Here is a tiny trained network, its code and every weight. The questions are about switching its units off for an input and a class, where a switched-off unit gives its printed mean instead of its output.

import numpy as np


def w(rows, s, z=0):
    codes = np.array(rows[::2]) - 128.0
    scale = np.full(codes.shape[1], s)
    scale[-1] = z or s
    return codes * scale


def norm(h):
    return h / np.sqrt((h * h).mean(-1, keepdims=True) + 1e-5)


def f(y):
    return y / 2 * (1 + np.tanh(0.7978845608 * (y + 0.044715 * y**3)))


def log_softmax(a):
    a = a - a.max(-1, keepdims=True)
    return a - np.log(np.exp(a).sum(-1, keepdims=True))


def net(x, mask):
    res = np.array(x, float).reshape(1, 6) / 4 @ E
    u = 0
    for l in range(4):
        y = f(norm(res) @ A[l][:, :-1].T + A[l][:, -1])
        res = res + np.where(mask[u : u + 9], y, B[l][:, -1]) @ B[l][:, :-1]
        u += 9
    return log_softmax(norm(res)[-1] @ U[:, :-1].T + U[:, -1])


A, B = {}, {}
E = w([
[75,70,162,69,186,122,188,127,82],'x0',
[101,193,90,128,109,68,175,52,85],'x1',
[127,183,186,216,200,216,158,56,138],'x2',
[117,126,135,183,206,22,135,173,190],'x3',
[186,141,80,165,150,135,168,193,55],'x4',
[126,178,254,135,71,100,133,176,90],'x5',
],0.0021)
A[0] = w([
[190,199,80,200,41,142,66,125,199,77],'L0N1',
[4,53,169,51,199,149,246,147,68,106],'L0N2',
[115,118,126,159,112,145,129,146,135,156],'L0N3',
[137,90,72,121,153,141,98,86,138,2],'L0N4',
[172,196,74,217,35,137,66,130,200,27],'L0N5',
[157,133,134,132,121,153,131,144,161,134],'L0N6',
[63,97,180,100,73,110,120,44,249,79],'L0N7',
[152,72,33,132,181,139,102,66,145,97],'L0N8',
[234,142,87,160,149,132,219,192,64,80],'L0N9',
],0.0034,0.0029)
B[0] = w([
[176,87,160,72,199,100,111,85,93,172],'L0N1',
[252,160,129,133,146,94,28,70,144,250],'L0N2',
[128,116,141,114,127,136,122,128,140,157],'L0N3',
[146,210,133,101,147,107,168,144,129,79],'L0N4',
[174,116,151,84,193,86,113,84,94,143],'L0N5',
[118,101,146,116,134,129,130,132,121,142],'L0N6',
[67,165,113,118,194,148,66,178,63,173],'L0N7',
[132,180,132,77,133,147,162,167,171,179],'L0N8',
[51,156,129,110,147,143,43,128,137,166],'L0N9',
],0.0049,0.0017)
A[1] = w([
[140,124,222,154,91,104,135,163,64,100],'L1N1',
[200,162,55,200,145,145,142,202,41,124],'L1N2',
[112,70,121,61,113,95,154,161,104,66],'L1N3',
[198,148,77,175,172,141,170,210,28,70],'L1N4',
[124,127,190,181,215,188,254,89,99,86],'L1N5',
[88,94,96,65,90,85,118,185,96,110],'L1N6',
[122,112,165,106,159,119,180,143,118,2],'L1N7',
[105,139,124,191,147,57,113,171,210,90],'L1N8',
[130,142,134,182,155,51,116,154,215,86],'L1N9',
],0.0037,0.0039)
B[1] = w([
[147,155,86,61,149,149,162,126,220,178],'L1N1',
[38,105,198,47,155,129,77,63,177,178],'L1N2',
[138,152,96,194,86,96,84,87,161,100],'L1N3',
[49,147,172,54,135,81,67,51,163,108],'L1N4',
[151,134,78,220,22,104,26,113,210,164],'L1N5',
[126,131,106,254,102,129,82,104,188,195],'L1N6',
[149,207,121,101,83,15,115,37,72,10],'L1N7',
[128,107,148,168,159,133,217,134,28,182],'L1N8',
[128,106,145,154,157,151,195,119,21,185],'L1N9',
],0.0035,0.0013)
A[2] = w([
[126,175,196,119,206,221,169,89,122,105],'L2N1',
[156,142,109,48,49,202,61,132,187,156],'L2N2',
[109,214,85,132,95,62,171,32,88,66],'L2N3',
[120,131,231,150,88,105,73,128,81,58],'L2N4',
[111,129,124,106,108,165,129,144,131,107],'L2N5',
[156,199,255,134,51,97,146,186,102,74],'L2N6',
[82,201,90,126,95,64,173,26,81,45],'L2N7',
[116,195,102,123,99,54,172,40,96,5],'L2N8',
[91,196,108,132,112,98,164,67,98,52],'L2N9',
],0.0033,0.0022)
B[2] = w([
[126,78,25,113,19,37,78,179,149,187],'L2N1',
[108,130,166,197,187,87,205,148,99,254],'L2N2',
[166,43,189,127,159,202,101,226,174,123],'L2N3',
[121,143,10,109,195,161,126,101,171,136],'L2N4',
[120,110,153,146,156,96,143,150,109,124],'L2N5',
[158,169,4,46,215,143,179,86,201,149],'L2N6',
[159,22,202,120,157,231,81,253,181,116],'L2N7',
[165,35,178,88,162,175,74,224,163,101],'L2N8',
[137,89,125,134,130,157,107,190,142,98],'L2N9',
],0.0034,0.0023)
A[3] = w([
[126,196,54,41,150,156,246,157,231,7],'L3N1',
[116,67,68,73,51,36,136,184,99,71],'L3N2',
[139,97,113,38,96,45,129,133,107,60],'L3N3',
[126,161,255,116,62,75,105,139,120,124],'L3N4',
[159,43,191,167,154,160,146,217,164,136],'L3N5',
[18,156,123,101,161,134,39,133,95,94],'L3N6',
[125,84,13,128,190,166,161,94,162,37],'L3N7',
[136,178,138,218,125,143,126,90,149,132],'L3N8',
[124,119,123,78,27,218,150,79,54,133],'L3N9',
],0.0036,0.0017)
B[3] = w([
[119,153,103,91,168,158,176,175,223,168],'L3N1',
[100,185,112,237,112,209,105,57,185,191],'L3N2',
[155,140,125,183,133,189,102,68,162,153],'L3N3',
[149,139,7,95,202,158,144,132,171,120],'L3N4',
[123,123,139,83,65,208,150,142,87,253],'L3N5',
[50,208,176,90,95,104,124,135,106,187],'L3N6',
[162,221,179,83,108,102,166,168,174,187],'L3N7',
[99,89,39,129,63,116,116,137,146,177],'L3N8',
[113,95,143,221,252,2,181,207,116,190],'L3N9',
],0.0039,0.0014)
U = w([
[120,126,56,249,33,157,82,77,188,157],'0',
[251,117,143,81,205,90,65,51,104,144],'1',
[146,198,87,60,159,147,228,164,233,146],'2',
[135,46,189,95,87,221,128,205,91,151],'3',
[103,100,129,211,188,51,238,153,30,134],'4',
[2,202,154,79,135,104,66,121,95,129],'5',
[131,150,127,90,25,88,173,87,68,43],'6',
[133,125,136,78,17,97,208,69,89,2],'7',
],0.0084,0.0067)

Each question gives the input, the list of numbers given to net, and the class t.
The units are the neurons (one row each of A and B). Each row of codes is followed by its name. A weight is (code - 128) times the scale printed after its matrix; where a second scale follows, it is the last column's (A, B and U).
mask holds one flag per neuron, layer by layer. A switched-off neuron (its flag False) gives its mean, the last column of its row in B, instead of its output. The means were averaged over made-up inputs and are rounded, as every weight is.
A unit's drop is (log p(t) with every unit on - log p(t) with that unit switched off) / (log p(t) with every unit on - log p(t) with every unit switched off).
The circuit of an input: a set's keep is (log p(t) with only the set's units on - log p(t) with every unit switched off) / (log p(t) with every unit on - log p(t) with every unit switched off). Starting from the 12 units with the biggest drops (on a tie, the unit counted first), units are removed one at a time, each time the one whose removal leaves the highest keep (on an exact tie, the one counted first), for as long as the keep stays at least 0.8.
circuit, biggest first: the units of the circuit, biggest drop first
top k neurons: the k neurons with the biggest drops, biggest first
k most important neurons of layer l: the k neurons of layer l with the biggest drops, biggest first
input [8,5,8,2,7,-4], class 0: top neuron => [L1N5]
input [-4,4,-4,5,3,5], class 2: circuit, biggest first => [L2N6, L3N1]
input [-7,-5,-1,7,-3,0], class 1: top 3 neurons => [L0N1, L0N5, L2N2]
input [2,2,-4,3,5,-2], class 5: circuit, biggest first => [L1N2, L1N4]
input [6,0,-8,-8,-2,5], class 0: circuit, biggest first => [L3N2, L1N6]
input [-6,0,5,-7,3,-8], class 2: top 2 neurons => [L0N8, L0N2]
input [3,-7,5,-8,0,7], class 4: circuit, biggest first => [L3N9, L2N7, L2N1]
input [-4,4,-5,-3,-2,-6], class 2: circuit, biggest first => [L0N8, L3N1]
input [-5,3,6,5,7,4], class 5: top 3 neurons => [L1N2, L0N9, L1N4]
input [3,-5,1,5,-5,-4], class 3: circuit, biggest first => [L3N5, L2N6, L2N4]
input [-7,-1,-6,7,5,1], class 1: circuit, biggest first => [L0N1, L0N5]
input [7,4,8,8,-8,3], class 0: circuit, biggest first => [L1N5, L3N8]
input [2,-1,-3,-7,-4,-6], class 4: top 4 neurons => [L3N9, L2N6, L1N1, L2N4]
input [0,6,5,3,-3,4], class 3: top 4 neurons => [L2N7, L2N3, L1N6, L2N8]
input [0,-2,-2,7,0,-5], class 4: circuit, biggest first => [L1N8, L1N9]
input [6,-2,7,2,6,2], class 0: circuit, biggest first => [L1N5]
input [1,1,0,3,4,-4], class 2: top 3 neurons => [L0N8, L0N7, L3N1]
input [-6,0,2,-7,7,5], class 4: top 2 neurons => [L3N9, L0N2]
input [8,-6,-7,2,8,2], class 1: top 2 neurons => [L0N2, L2N1]
input [-3,8,0,6,-8,7], class 3: 2 most important neurons of layer 0 => [L0N9, L0N8]
